Below is a small trained network, with its code and all its weights. Each question gives an input and a class and asks what happens when units are switched off, that is, made to give their printed mean instead of their output.

import numpy as np


def w(rows, s, z=0):
    codes = np.array(rows[::2]) - 128.0
    scale = np.full(codes.shape[1], s)
    scale[-1] = z or s
    return codes * scale


def norm(h):
    return h / np.sqrt((h * h).mean(-1, keepdims=True) + 1e-5)


def f(y):
    return np.maximum(y, 0)


def log_softmax(a):
    a = a - a.max(-1, keepdims=True)
    return a - np.log(np.exp(a).sum(-1, keepdims=True))


def net(x, mask):
    res = np.array(x, float).reshape(1, 2) / 4 @ E
    u = 0
    for l in range(3):
        y = f(norm(res) @ A[l][:, :-1].T + A[l][:, -1])
        res = res + np.where(mask[u : u + 6], y, B[l][:, -1]) @ B[l][:, :-1]
        u += 6
    return log_softmax(norm(res)[-1] @ U[:, :-1].T + U[:, -1])


A, B = {}, {}
E = w([
[131,159,150,213,86,102,230],'x0',
[119,114,76,137,184,1,120],'x1',
],0.0056)
A[0] = w([
[156,179,146,174,246,215,255,67],'0.n1',
[173,66,93,154,106,48,208,125],'0.n2',
[147,122,129,106,171,173,125,187],'0.n3',
[91,202,125,227,145,193,214,154],'0.n4',
[121,113,105,188,39,175,77,93],'0.n5',
[114,77,104,199,42,111,164,3],'0.n6',
],0.0059,0.0014)
B[0] = w([
[105,35,118,127,136,136,153,207],'0.n1',
[118,130,114,106,151,137,148,250],'0.n2',
[2,47,79,240,166,66,146,176],'0.n3',
[96,137,185,120,184,96,29,254],'0.n4',
[189,215,144,190,186,174,133,180],'0.n5',
[191,13,112,132,133,169,111,194],'0.n6',
],0.0058,0.0047)
A[1] = w([
[112,135,182,74,61,195,98,253],'1.n1',
[82,147,132,185,169,84,152,154],'1.n2',
[127,52,214,159,84,148,222,94],'1.n3',
[170,95,85,136,147,65,88,180],'1.n4',
[158,77,152,105,41,30,136,35],'1.n5',
[117,137,92,5,59,173,2,96],'1.n6',
],0.0068,0.0014)
B[1] = w([
[209,177,49,176,201,69,73,188],'1.n1',
[72,112,164,112,133,146,97,226],'1.n2',
[103,157,48,6,58,125,218,200],'1.n3',
[165,134,139,192,127,206,102,254],'1.n4',
[95,140,76,71,139,11,37,155],'1.n5',
[81,128,170,107,74,70,254,193],'1.n6',
],0.0068,0.0055)
A[2] = w([
[102,121,91,111,144,8,75,141],'2.n1',
[118,76,161,114,111,150,143,3],'2.n2',
[209,75,131,157,107,139,162,118],'2.n3',
[177,254,89,95,119,180,119,188],'2.n4',
[83,102,124,135,153,161,152,99],'2.n5',
[68,85,142,33,107,54,208,129],'2.n6',
],0.0078,0.0018)
B[2] = w([
[132,191,117,154,148,133,147,255],'2.n1',
[148,233,102,187,158,140,161,150],'2.n2',
[167,95,139,150,94,146,18,137],'2.n3',
[64,168,87,186,212,57,107,196],'2.n4',
[190,81,163,69,101,124,125,183],'2.n5',
[109,94,96,28,2,222,198,230],'2.n6',
],0.0072,0.0069)
U = w([
[88,216,47,201,222,76,124,176],'0',
[90,107,71,31,32,205,222,172],'1',
[176,31,216,137,158,217,40,164],'2',
[225,175,181,154,13,53,94,8],'3',
[211,190,246,136,49,46,139,2],'4',
[199,185,228,149,5,27,99,3],'5',
[216,183,182,193,36,140,126,17],'6',
],0.013,0.0088)

Each question gives the input, the list of numbers given to net, and the class t.
The units are the neurons (one row each of A and B). Each row of codes is followed by its name. A weight is (code - 128) times the scale printed after its matrix; where a second scale follows, it is the last column's (A, B and U).
mask holds one flag per neuron, layer by layer. A switched-off neuron (its flag False) gives its mean, the last column of its row in B, instead of its output. The means were averaged over made-up inputs and are rounded, as every weight is.
A unit's drop is (log p(t) with every unit on - log p(t) with that unit switched off) / (log p(t) with every unit on - log p(t) with every unit switched off).
The circuit of an input: a set's keep is (log p(t) with only the set's units on - log p(t) with every unit switched off) / (log p(t) with every unit on - log p(t) with every unit switched off). Starting from the 12 units with the biggest drops (on a tie, the unit counted first), units are removed one at a time, each time the one whose removal leaves the highest keep (on an exact tie, the one counted first), for as long as the keep stays at least 0.8.
units of the circuit, in order: the units of the circuit, biggest drop first
most important unit: the unit with the biggest drop
k most important neurons: the k neurons with the biggest drops, biggest first
k most important neurons of layer l: the k neurons of layer l with the biggest drops, biggest first
drop when u is switched off: that unit's drop, to one decimal
input [-3,-3], class 2: units of the circuit, in order	2.n6, 2.n4
input [-6,-8], class 0: most important unit	1.n1
input [-2,1], class 2: 2 most important neurons	2.n6, 0.n3
input [4,2], class 1: 2 most important neurons	0.n1, 1.n3
input [6,-6], class 0: 2 most important neurons	1.n1, 0.n3
input [-7,5], class 1: 2 most important neurons	1.n6, 1.n1
input [-2,-1], class 2: 4 most important neurons	0.n3, 1.n3, 2.n6, 1.n6
input [0,2], class 2: 2 most important neurons	1.n1, 2.n6
input [2,3], class 2: 2 most important neurons	0.n2, 1.n4
input [0,0], class 2: 3 most important neurons	0.n1, 0.n6, 0.n2
input [-8,6], class 1: 4 most important neurons	1.n6, 1.n1, 0.n5, 2.n6
input [-6,4], class 1: 2 most important neurons	1.n6, 1.n1
input [3,1], class 2: 2 most important neurons	0.n4, 1.n6
input [-4,-5], class 0: units of the circuit, in order	1.n1
input [5,-6], class 0: 2 most important neurons of layer 0	0.n4, 0.n5
input [-7,-7], class 0: 3 most important neurons of layer 1	1.n1, 1.n2, 1.n3
input [5,2], class 1: drop when 1.n3 is switched off	1.6
input [-3,-1], class 2: drop when 2.n6 is switched off	0.8
input [0,1], class 2: drop when 1.n6 is switched off	0.7
input [-8,3], class 1: units of the circuit, in order	1.n6
